Below are the code and all the weights of a small trained network. Each question names an input and a target symbol and asks about switching units off, where a switched-off unit gives its printed mean instead of its output.

import numpy as np


def w(rows, s, z=0):
    codes = np.array(rows[::2]) - 128.0
    scale = np.full(codes.shape[1], s)
    scale[-1] = z or s
    return codes * scale


def f(y):
    return y / 2 * (1 + np.tanh(0.7978845608 * (y + 0.044715 * y**3)))


def softmax(a):
    e = np.exp(a - a.max(-1, keepdims=True))
    return e / e.sum(-1, keepdims=True)


def log_softmax(a):
    a = a - a.max(-1, keepdims=True)
    return a - np.log(np.exp(a).sum(-1, keepdims=True))


def net(x, mask):
    ids = ['δεζλπστφψω'.index(c) for c in x.split()]
    T = len(ids)
    res = E[ids] + P[:T]
    u = 0
    for l in range(2):
        q, k, v = (res @ M[l].T for M in (Q, K, V))
        z = softmax(np.where(np.tri(T) > 0, q @ k.T / 3**0.5, -1e9)) @ v
        res = res + np.where(mask[u], z, O[l][:, -1]) @ O[l][:, :-1]
        u += 1
        y = f(res @ A[l][:, :-1].T + A[l][:, -1])
        res = res + np.where(mask[u : u + 16], y, B[l][:, -1]) @ B[l][:, :-1]
        u += 16
    return log_softmax(res[-1] @ U[:, :-1].T + U[:, -1])


Q, K, V, O, A, B = {}, {}, {}, {}, {}, {}
E = w([
[68,145,189,106,132,85,125],'δ',
[86,117,141,145,216,66,92],'ε',
[177,134,95,75,64,177,96],'ζ',
[108,148,121,112,60,87,115],'λ',
[122,132,68,167,117,60,81],'π',
[196,128,111,132,122,200,255],'σ',
[132,98,173,201,216,137,242],'τ',
[136,101,180,42,135,179,118],'φ',
[165,66,91,167,217,141,87],'ψ',
[197,80,45,147,139,173,71],'ω',
],0.0081)
P = w([
[145,43,157,171,78,49,112],'0',
[236,93,130,39,190,62,145],'1',
[112,160,155,152,119,189,47],'2',
[51,99,69,136,110,150,134],'3',
[214,120,95,29,230,88,167],'4',
[113,174,120,147,153,200,60],'5',
[32,102,40,151,110,178,150],'6',
[223,111,89,29,254,100,197],'7',
[120,184,77,139,194,205,72],'8',
[12,95,22,153,114,182,174],'9',
[231,95,134,49,222,69,199],'10',
],0.0068)
Q[0] = w([
[132,128,61,182,230,254,65],'L0H0',
[138,173,116,148,232,155,241],'L0H0',
[119,60,132,113,178,216,100],'L0H0',
],0.0054)
K[0] = w([
[91,199,90,232,193,253,50],'L0H0',
[96,109,198,228,144,247,206],'L0H0',
[65,147,113,112,203,219,70],'L0H0',
],0.0046)
V[0] = w([
[90,165,134,151,119,158,238],'L0H0',
[129,94,217,240,95,102,255],'L0H0',
[142,135,60,158,227,191,185],'L0H0',
],0.0064)
O[0] = w([
[193,219,148,139,140,147,218,1],'L0H0',
[183,185,116,230,76,86,189,30],'L0H0',
[117,254,57,106,204,158,118,127],'L0H0',
],0.0052,0.0018)
A[0] = w([
[45,191,117,101,131,153,58,111],'L0N0',
[188,100,73,81,192,67,134,92],'L0N1',
[211,92,127,131,220,152,176,117],'L0N2',
[136,113,46,205,43,113,56,135],'L0N3',
[28,164,156,170,55,60,64,157],'L0N4',
[205,124,114,108,101,51,144,255],'L0N5',
[189,172,213,85,144,86,203,196],'L0N6',
[128,161,185,56,148,95,145,40],'L0N7',
[104,124,51,205,71,137,98,210],'L0N8',
[60,42,102,159,168,172,92,162],'L0N9',
[89,78,229,157,58,115,146,179],'L0N10',
[135,80,165,119,137,144,7,186],'L0N11',
[48,96,180,219,183,77,125,159],'L0N12',
[2,131,75,107,116,186,141,197],'L0N13',
[22,140,162,162,76,91,98,139],'L0N14',
[131,220,86,119,155,192,71,149],'L0N15',
],0.0074,0.0036)
B[0] = w([
[11,165,223,118,79,65,80,172],'L0N0',
[26,141,139,85,139,27,113,204],'L0N1',
[99,245,140,77,146,107,177,201],'L0N2',
[93,128,50,166,50,88,27,178],'L0N3',
[26,118,213,195,57,36,114,180],'L0N4',
[85,38,61,60,131,159,159,232],'L0N5',
[136,119,43,151,157,87,195,190],'L0N6',
[136,142,48,158,151,51,49,118],'L0N7',
[81,126,71,202,76,221,71,203],'L0N8',
[117,57,102,88,183,151,99,244],'L0N9',
[187,50,166,110,63,84,224,160],'L0N10',
[213,79,151,97,143,95,48,252],'L0N11',
[87,97,159,237,249,55,206,173],'L0N12',
[2,62,161,139,80,206,179,245],'L0N13',
[8,123,204,156,90,76,151,162],'L0N14',
[89,174,249,185,73,151,68,180],'L0N15',
],0.0056,0.0036)
Q[1] = w([
[145,175,237,255,131,254,33],'L1H0',
[15,35,164,170,98,253,184],'L1H0',
[56,12,52,97,149,233,187],'L1H0',
],0.0074)
K[1] = w([
[66,230,159,47,164,162,46],'L1H0',
[62,254,106,136,142,184,203],'L1H0',
[108,185,48,197,168,228,226],'L1H0',
],0.0079)
V[1] = w([
[157,137,228,206,234,98,213],'L1H0',
[255,180,75,58,85,225,173],'L1H0',
[167,125,29,172,232,146,56],'L1H0',
],0.0078)
O[1] = w([
[1,61,205,201,174,235,216,121],'L1H0',
[82,153,41,19,53,185,146,8],'L1H0',
[172,49,3,182,231,220,109,92],'L1H0',
],0.0074,0.016)
A[1] = w([
[122,176,120,53,204,99,176,202],'L1N0',
[99,117,126,200,65,139,163,62],'L1N1',
[67,116,62,125,74,172,106,148],'L1N2',
[90,156,116,19,82,129,141,248],'L1N3',
[183,98,129,138,158,94,202,130],'L1N4',
[64,77,79,103,197,191,177,127],'L1N5',
[130,105,126,41,175,204,148,159],'L1N6',
[156,179,120,109,96,53,156,153],'L1N7',
[229,151,180,104,169,110,111,3],'L1N8',
[67,161,62,44,118,162,131,112],'L1N9',
[177,176,26,34,124,79,61,62],'L1N10',
[3,77,182,148,170,149,135,150],'L1N11',
[219,18,3,87,192,154,123,162],'L1N12',
[102,54,156,112,76,149,95,100],'L1N13',
[120,148,223,91,55,85,145,131],'L1N14',
[146,46,181,132,98,133,94,108],'L1N15',
],0.0064,0.0054)
B[1] = w([
[158,23,116,103,86,171,71,165],'L1N0',
[125,121,74,109,144,201,39,154],'L1N1',
[185,140,130,112,150,86,222,156],'L1N2',
[119,90,79,35,138,26,187,163],'L1N3',
[99,124,41,109,110,171,54,173],'L1N4',
[73,122,175,126,15,157,115,183],'L1N5',
[57,98,92,224,85,54,113,152],'L1N6',
[128,80,162,108,86,233,28,175],'L1N7',
[45,180,64,253,31,94,92,169],'L1N8',
[98,199,50,212,87,30,196,146],'L1N9',
[225,196,197,144,42,205,198,179],'L1N10',
[237,158,150,134,115,126,209,251],'L1N11',
[46,232,71,186,198,254,175,183],'L1N12',
[175,130,53,96,191,146,134,156],'L1N13',
[44,215,119,53,185,199,85,209],'L1N14',
[152,187,60,63,174,144,166,182],'L1N15',
],0.0057,0.015)
U = w([
[118,216,166,101,171,117,165,46],'δ',
[225,100,123,136,174,77,165,151],'ε',
[233,126,154,110,51,110,126,93],'ζ',
[38,166,145,139,65,144,44,89],'λ',
[167,79,98,198,78,73,68,162],'π',
[89,166,79,140,107,62,165,108],'σ',
[121,68,162,154,64,187,116,141],'τ',
[163,45,116,1,198,148,117,254],'φ',
[65,110,82,128,199,145,97,97],'ψ',
[154,190,108,151,121,142,118,53],'ω',
],0.0053,0.0056)

Each question gives the input, a string of symbols that net reads in full, and the target symbol t.
The units are the heads (3 rows each of Q, K, V and O) and the neurons (one row each of A and B). Each row of codes is followed by its name. A weight is (code - 128) times the scale printed after its matrix; where a second scale follows, it is the last column's (O, A, B and U).
mask holds one flag per unit, layer by layer, with each layer's heads first. A switched-off unit (its flag False) gives its mean, the last column of its rows in O or B, instead of its output. The means were averaged over made-up inputs and are rounded, as every weight is.
A unit's drop is (log p(t) with every unit on - log p(t) with that unit switched off) / (log p(t) with every unit on - log p(t) with every unit switched off).
most important unit: the unit with the biggest drop
k most important neurons: the k neurons with the biggest drops, biggest first
top k neurons in layer l: the k neurons of layer l with the biggest drops, biggest first
input ω π ζ τ τ ψ λ λ, target ω: 2 most important neurons	(L0N13; L1N12)
input λ τ λ δ π, target λ: most important unit	L1H0
input φ φ ζ σ τ π π, target τ: 2 most important neurons	(L0N2; L1N5)
input ζ δ λ ε τ, target ζ: 2 most important neurons	(L0N2; L1N10)
input ψ λ τ λ λ π ζ φ, target ψ: 2 most important neurons	(L1N12; L0N12)
input δ ζ δ τ δ δ λ λ, target δ: 4 most important neurons	(L0N10; L0N12; L1N14; L0N4)
input λ δ π ω λ π φ φ ψ ω τ, target λ: top 2 neurons in layer 0	(L0N10; L0N4)
input ψ δ ε σ δ, target ψ: top 2 neurons in layer 1	(L1N12; L1N11)
input ζ φ λ δ δ ζ π τ λ ω, target τ: top 2 neurons in layer 1	(L1N5; L1N11)
input λ ε λ ω φ φ ω, target ω: 2 most important neurons	(L1N12; L1N10)
input φ ζ τ φ, target τ: 2 most important neurons	(L1N5; L0N12)
input π π ψ φ σ λ φ δ ω, target ω: 2 most important neurons	(L0N15; L0N5)
input φ ζ ω δ σ ζ ω, target σ: 2 most important neurons	(L1N9; L1N2)
input τ ω φ λ φ ε δ σ δ ζ, target σ: top 2 neurons in layer 0	(L0N2; L0N12)
input π λ ζ ω λ λ ζ, target ζ: most important neuron	(L1N10)
input δ ε ε φ δ π τ ω λ π π, target δ: 2 most important neurons	(L0N10; L0N12)
input π δ φ ψ ζ ε π λ ε λ φ, target π: top 2 neurons in layer 0	(L0N3; L0N4)
input λ δ φ τ σ ω δ δ, target λ: top 2 neurons in layer 0	(L0N10; L0N4)
input ω ζ δ σ π, target ω: 2 most important neurons	(L1N12; L1N10)
input τ π δ, target δ: top 2 neurons in layer 1	(L1N14; L1N11)
input λ τ λ ω λ, target λ: 3 most important neurons	(L0N10; L1N14; L0N4)
input δ δ ω τ ω δ ε ε, target δ: 3 most important neurons	(L0N10; L0N12; L1N14)
input ε φ ε φ λ λ ζ ζ δ δ, target δ: 2 most important neurons	(L0N13; L1N14)
input ε λ ψ τ ζ, target ε: top neuron in layer 0	(L0N12)
input ω δ τ ψ σ, target ω: top 3 neurons in layer 0	(L0N13; L0N2; L0N3)
input δ π ω ψ λ ψ ζ τ φ, target φ: top 3 neurons in layer 0	(L0N15; L0N5; L0N0)
input σ δ φ δ λ ε ε λ, target σ: top 3 neurons in layer 1	(L1N9; L1N3; L1N6)
input π ψ τ ψ τ, target π: top neuron in layer 0	(L0N3)
input φ λ ω τ ω φ ψ δ λ λ, target τ: top 2 neurons in layer 0	(L0N12; L0N13)
